Below is a small trained network, with its code and all its weights. Each question gives an input and a class and asks what happens when units are switched off, that is, made to give their printed mean instead of their output.

import numpy as np


def w(rows, s, z=0):
    codes = np.array(rows[::2]) - 128.0
    scale = np.full(codes.shape[1], s)
    scale[-1] = z or s
    return codes * scale


def f(y):
    return np.maximum(y, 0)


def log_softmax(a):
    a = a - a.max(-1, keepdims=True)
    return a - np.log(np.exp(a).sum(-1, keepdims=True))


def net(x, mask):
    res = np.array(x, float).reshape(1, 8) / 4 @ E
    y = f(res @ A[0][:, :-1].T + A[0][:, -1])
    res = res + np.where(mask, y, B[0][:, -1]) @ B[0][:, :-1]
    return log_softmax(res[-1] @ U[:, :-1].T + U[:, -1])


A, B = {}, {}
E = w([
[129,128,128],'x0',
[127,129,128],'x1',
[128,128,128],'x2',
[241,135,147],'x3',
[146,9,93],'x4',
[128,129,128],'x5',
[142,170,20],'x6',
[128,128,128],'x7',
],0.013)
A[0] = w([
[126,70,150,124],'n1',
[120,165,172,163],'n2',
[120,138,144,103],'n3',
[88,112,134,157],'n4',
[134,217,60,110],'n5',
[111,148,121,95],'n6',
[49,121,117,242],'n7',
[96,125,124,182],'n8',
[111,109,141,72],'n9',
[136,55,116,148],'n10',
[138,120,134,84],'n11',
[147,96,17,30],'n12',
[136,130,119,85],'n13',
[146,145,133,103],'n14',
[88,125,121,194],'n15',
[117,117,129,75],'n16',
[128,74,150,124],'n17',
[144,149,133,89],'n18',
[139,137,122,81],'n19',
[148,89,18,2],'n20',
[97,126,125,183],'n21',
[147,130,130,135],'n22',
[137,77,153,44],'n23',
[138,121,134,69],'n24',
[142,132,114,54],'n25',
[139,118,130,75],'n26',
[107,116,143,100],'n27',
[249,142,148,153],'n28',
[129,156,102,120],'n29',
[121,142,172,93],'n30',
[101,148,123,100],'n31',
[111,152,169,112],'n32',
[134,197,69,102],'n33',
[122,155,152,166],'n34',
[114,164,102,100],'n35',
[139,143,127,92],'n36',
[114,173,204,193],'n37',
],0.022,0.0072)
B[0] = w([
[102,80,102,192],'n1',
[161,165,165,182],'n2',
[136,135,134,140],'n3',
[95,123,148,171],'n4',
[77,111,37,234],'n5',
[116,143,122,147],'n6',
[31,158,168,222],'n7',
[97,147,139,168],'n8',
[118,107,125,145],'n9',
[114,44,167,213],'n10',
[137,121,125,136],'n11',
[186,195,201,215],'n12',
[134,124,127,133],'n13',
[143,136,111,145],'n14',
[89,147,144,178],'n15',
[122,116,138,134],'n16',
[103,86,98,189],'n17',
[140,142,107,144],'n18',
[134,132,122,135],'n19',
[181,182,220,210],'n20',
[99,143,139,167],'n21',
[145,124,121,148],'n22',
[112,89,102,174],'n23',
[127,117,131,133],'n24',
[137,123,127,136],'n25',
[139,121,128,136],'n26',
[117,107,144,148],'n27',
[255,96,70,255],'n28',
[113,127,99,164],'n29',
[155,132,154,160],'n30',
[108,146,130,154],'n31',
[138,145,159,165],'n32',
[96,111,55,213],'n33',
[147,155,153,166],'n34',
[113,142,103,167],'n35',
[134,134,115,138],'n36',
[186,164,208,211],'n37',
],0.066,0.019)
U = w([
[129,190,214,255],'0',
[245,148,159,237],'1',
[70,172,72,74],'2',
[180,135,24,66],'3',
[70,41,161,42],'4',
[182,1,106,32],'5',
],0.0065,0.0025)

Each question gives the input, the list of numbers given to net, and the class t.
The units are the neurons (one row each of A and B). Each row of codes is followed by its name. A weight is (code - 128) times the scale printed after its matrix; where a second scale follows, it is the last column's (A, B and U).
mask holds one flag per neuron, in row order. A switched-off neuron (its flag False) gives its mean, the last column of its row in B, instead of its output. The means were averaged over made-up inputs and are rounded, as every weight is.
A unit's drop is (log p(t) with every unit on - log p(t) with that unit switched off) / (log p(t) with every unit on - log p(t) with every unit switched off).
The circuit of an input: a set's keep is (log p(t) with only the set's units on - log p(t) with every unit switched off) / (log p(t) with every unit on - log p(t) with every unit switched off). Starting from the 12 units with the biggest drops (on a tie, the unit counted first), units are removed one at a time, each time the one whose removal leaves the highest keep (on an exact tie, the one counted first), for as long as the keep stays at least 0.8.
units of the circuit, in order: the units of the circuit, biggest drop first
k most important neurons: the k neurons with the biggest drops, biggest first
drop of u: that unit's drop, to one decimal
input [-6,6,-4,-2,-8,-8,1,-2], class 2: units of the circuit, in order	(n5)
input [6,-8,8,-4,0,-5,1,-3], class 2: 2 most important neurons	(n20; n37)
input [8,-8,2,-7,0,5,6,7], class 2: 2 most important neurons	(n5; n33)
input [-3,4,-7,-8,8,6,1,1], class 0: 2 most important neurons	(n20; n12)
input [-2,0,-1,4,-6,-6,1,-4], class 3: 3 most important neurons	(n5; n20; n12)
input [4,-4,-8,8,0,-2,7,-3], class 3: 3 most important neurons	(n5; n33; n37)
input [4,1,-3,-5,5,-8,1,4], class 0: 2 most important neurons	(n20; n12)
input [7,7,-4,-7,8,8,0,-3], class 4: 4 most important neurons	(n10; n1; n37; n17)
input [8,3,-5,0,6,0,0,-7], class 4: 2 most important neurons	(n28; n10)
input [-3,3,-2,2,1,-3,-8,-2], class 5: 2 most important neurons	(n12; n20)
input [-1,7,5,0,-3,-6,1,-4], class 2: 3 most important neurons	(n28; n20; n12)
input [1,8,-7,-3,1,-5,-6,-5], class 4: 2 most important neurons	(n12; n20)
input [-1,4,8,-4,0,-6,8,4], class 2: 3 most important neurons	(n5; n33; n37)
input [6,-1,-5,2,0,7,4,-6], class 3: units of the circuit, in order	(n37)
input [5,-7,6,4,7,-7,-1,-4], class 5: drop of n14	0.0
input [-4,4,-3,4,-5,-6,1,-2], class 3: drop of n20	0.3
input [3,-3,-5,0,-2,-2,6,5], class 2: drop of n28	1.1
